Below are the code and all the weights of a small trained network. Each question names an input and a target symbol and asks about switching units off, where a switched-off unit gives its printed mean instead of its output.

import numpy as np


def w(rows, s, z=0):
    codes = np.array(rows[::2]) - 128.0
    scale = np.full(codes.shape[1], s)
    scale[-1] = z or s
    return codes * scale


def norm(h):
    return h / np.sqrt((h * h).mean(-1, keepdims=True) + 1e-5)


def f(y):
    return np.maximum(y, 0)


def softmax(a):
    e = np.exp(a - a.max(-1, keepdims=True))
    return e / e.sum(-1, keepdims=True)


def log_softmax(a):
    a = a - a.max(-1, keepdims=True)
    return a - np.log(np.exp(a).sum(-1, keepdims=True))


def net(x, mask):
    ids = ['ΞΠαβγδεθλμστφψ'.index(c) for c in x.split()]
    T = len(ids)
    res = E[ids] + P[:T]
    u = 0
    for l in range(2):
        q, k, v = (norm(res) @ M[l].T for M in (Q, K, V))
        z = softmax(np.where(np.tri(T) > 0, q @ k.T / 4**0.5, -1e9)) @ v
        res = res + np.where(mask[u], z, O[l][:, -1]) @ O[l][:, :-1]
        u += 1
        y = f(norm(res) @ A[l][:, :-1].T + A[l][:, -1])
        res = res + np.where(mask[u : u + 4], y, B[l][:, -1]) @ B[l][:, :-1]
        u += 4
    return log_softmax(norm(res)[-1] @ U[:, :-1].T + U[:, -1])


Q, K, V, O, A, B = {}, {}, {}, {}, {}, {}
E = w([
[101,27,123],'Ξ',
[112,120,70],'Π',
[107,132,109],'α',
[131,100,117],'β',
[126,72,94],'γ',
[137,146,234],'δ',
[253,180,120],'ε',
[106,176,69],'θ',
[165,67,196],'λ',
[88,105,111],'μ',
[144,100,80],'σ',
[28,134,143],'τ',
[142,99,118],'φ',
[115,152,52],'ψ',
],0.02)
P = w([
[2,127,45],'0',
[179,132,29],'1',
[183,102,56],'2',
[172,202,74],'3',
[188,96,83],'4',
[190,138,104],'5',
[171,131,124],'6',
],0.0084)
Q[0] = w([
[129,118,233],'0.h0',
[128,130,2],'0.h0',
[109,186,161],'0.h0',
[130,128,31],'0.h0',
],0.04)
K[0] = w([
[121,152,234],'0.h0',
[119,77,1],'0.h0',
[182,191,129],'0.h0',
[130,102,36],'0.h0',
],0.034)
V[0] = w([
[99,44,33],'0.h0',
[250,141,32],'0.h0',
[123,164,137],'0.h0',
[132,57,99],'0.h0',
],0.012)
O[0] = w([
[152,251,91,254],'0.h0',
[82,223,245,228],'0.h0',
[141,100,159,87],'0.h0',
[110,191,72,214],'0.h0',
],0.014,0.0066)
A[0] = w([
[4,131,73,88],'0.n0',
[103,205,162,123],'0.n1',
[167,165,88,196],'0.n2',
[143,166,120,5],'0.n3',
],0.037,0.0026)
B[0] = w([
[252,104,191,157],'0.n0',
[170,59,176,255],'0.n1',
[100,102,193,209],'0.n2',
[112,118,155,185],'0.n3',
],0.042,0.022)
Q[1] = w([
[166,107,192],'1.h0',
[159,253,75],'1.h0',
[180,101,164],'1.h0',
[159,121,133],'1.h0',
],0.045)
K[1] = w([
[189,29,154],'1.h0',
[253,243,78],'1.h0',
[134,29,139],'1.h0',
[121,89,126],'1.h0',
],0.031)
V[1] = w([
[93,183,247],'1.h0',
[83,137,249],'1.h0',
[160,172,69],'1.h0',
[134,255,182],'1.h0',
],0.021)
O[1] = w([
[177,236,201,183],'1.h0',
[131,252,181,247],'1.h0',
[175,48,122,6],'1.h0',
[243,145,203,17],'1.h0',
],0.028,0.017)
A[1] = w([
[176,71,197,201],'1.n0',
[93,146,19,133],'1.n1',
[253,163,156,252],'1.n2',
[179,123,108,53],'1.n3',
],0.031,0.0016)
B[1] = w([
[130,220,121,252],'1.n0',
[155,166,252,164],'1.n1',
[252,55,196,247],'1.n2',
[91,169,166,130],'1.n3',
],0.035,0.016)
U = w([
[195,134,203,173],'Ξ',
[97,248,149,157],'Π',
[81,133,154,88],'α',
[106,149,139,90],'β',
[108,143,138,94],'γ',
[121,60,80,254],'δ',
[125,143,134,89],'ε',
[130,139,122,102],'θ',
[117,140,138,91],'λ',
[127,144,127,94],'μ',
[128,138,120,105],'σ',
[114,148,121,112],'τ',
[113,148,125,98],'φ',
[117,141,145,67],'ψ',
],0.014,0.0091)

Each question gives the input, a string of symbols that net reads in full, and the target symbol t.
The units are the heads (4 rows each of Q, K, V and O) and the neurons (one row each of A and B). Each row of codes is followed by its name. A weight is (code - 128) times the scale printed after its matrix; where a second scale follows, it is the last column's (O, A, B and U).
mask holds one flag per unit, layer by layer, with each layer's heads first. A switched-off unit (its flag False) gives its mean, the last column of its rows in O or B, instead of its output. The means were averaged over made-up inputs and are rounded, as every weight is.
A unit's drop is (log p(t) with every unit on - log p(t) with that unit switched off) / (log p(t) with every unit on - log p(t) with every unit switched off).
The circuit of an input: a set's keep is (log p(t) with only the set's units on - log p(t) with every unit switched off) / (log p(t) with every unit on - log p(t) with every unit switched off). Starting from all 10 units, units are removed one at a time, each time the one whose removal leaves the highest keep (on an exact tie, the one counted first), for as long as the keep stays at least 0.8.
units of the circuit, in order: the units of the circuit, biggest drop first
most important unit: the unit with the biggest drop
top k neurons: the k neurons with the biggest drops, biggest first
k most important neurons of layer l: the k neurons of layer l with the biggest drops, biggest first
drop of u: that unit's drop, to one decimal
input δ τ Ξ θ Ξ, target δ: most important neuron of layer 0	[0.n2]
input δ φ β σ γ λ, target δ: top 2 neurons	[0.n2; 0.n3]
input δ τ τ, target δ: top 2 neurons	[0.n0; 0.n2]
input Ξ λ λ φ λ φ, target Π: units of the circuit, in order	[0.h0; 0.n1]
input δ λ τ φ α φ λ, target δ: units of the circuit, in order	[0.n0; 1.h0; 0.h0; 0.n2]
input φ ε β λ φ λ, target Π: top 2 neurons	[0.n1; 0.n0]
input δ λ φ θ γ λ σ, target δ: 2 most important neurons of layer 0	[0.n2; 0.n1]
input λ φ Ξ δ σ φ Ξ, target Π: units of the circuit, in order	[0.h0; 0.n1; 1.n2]
input λ θ σ φ λ δ Ξ, target Π: 2 most important neurons of layer 0	[0.n1; 0.n2]
input λ ψ λ δ, target Π: 3 most important neurons of layer 0	[0.n2; 0.n0; 0.n1]
input λ δ τ, target Π: top 3 neurons	[0.n1; 0.n2; 0.n3]
input δ λ ε λ γ, target δ: drop of 0.n1	0.4
input δ λ θ λ φ γ, target δ: drop of 0.n0	0.1
input λ λ φ λ δ, target Π: drop of 0.n0	0.4
input σ λ λ λ λ λ, target Π: most important unit	0.h0
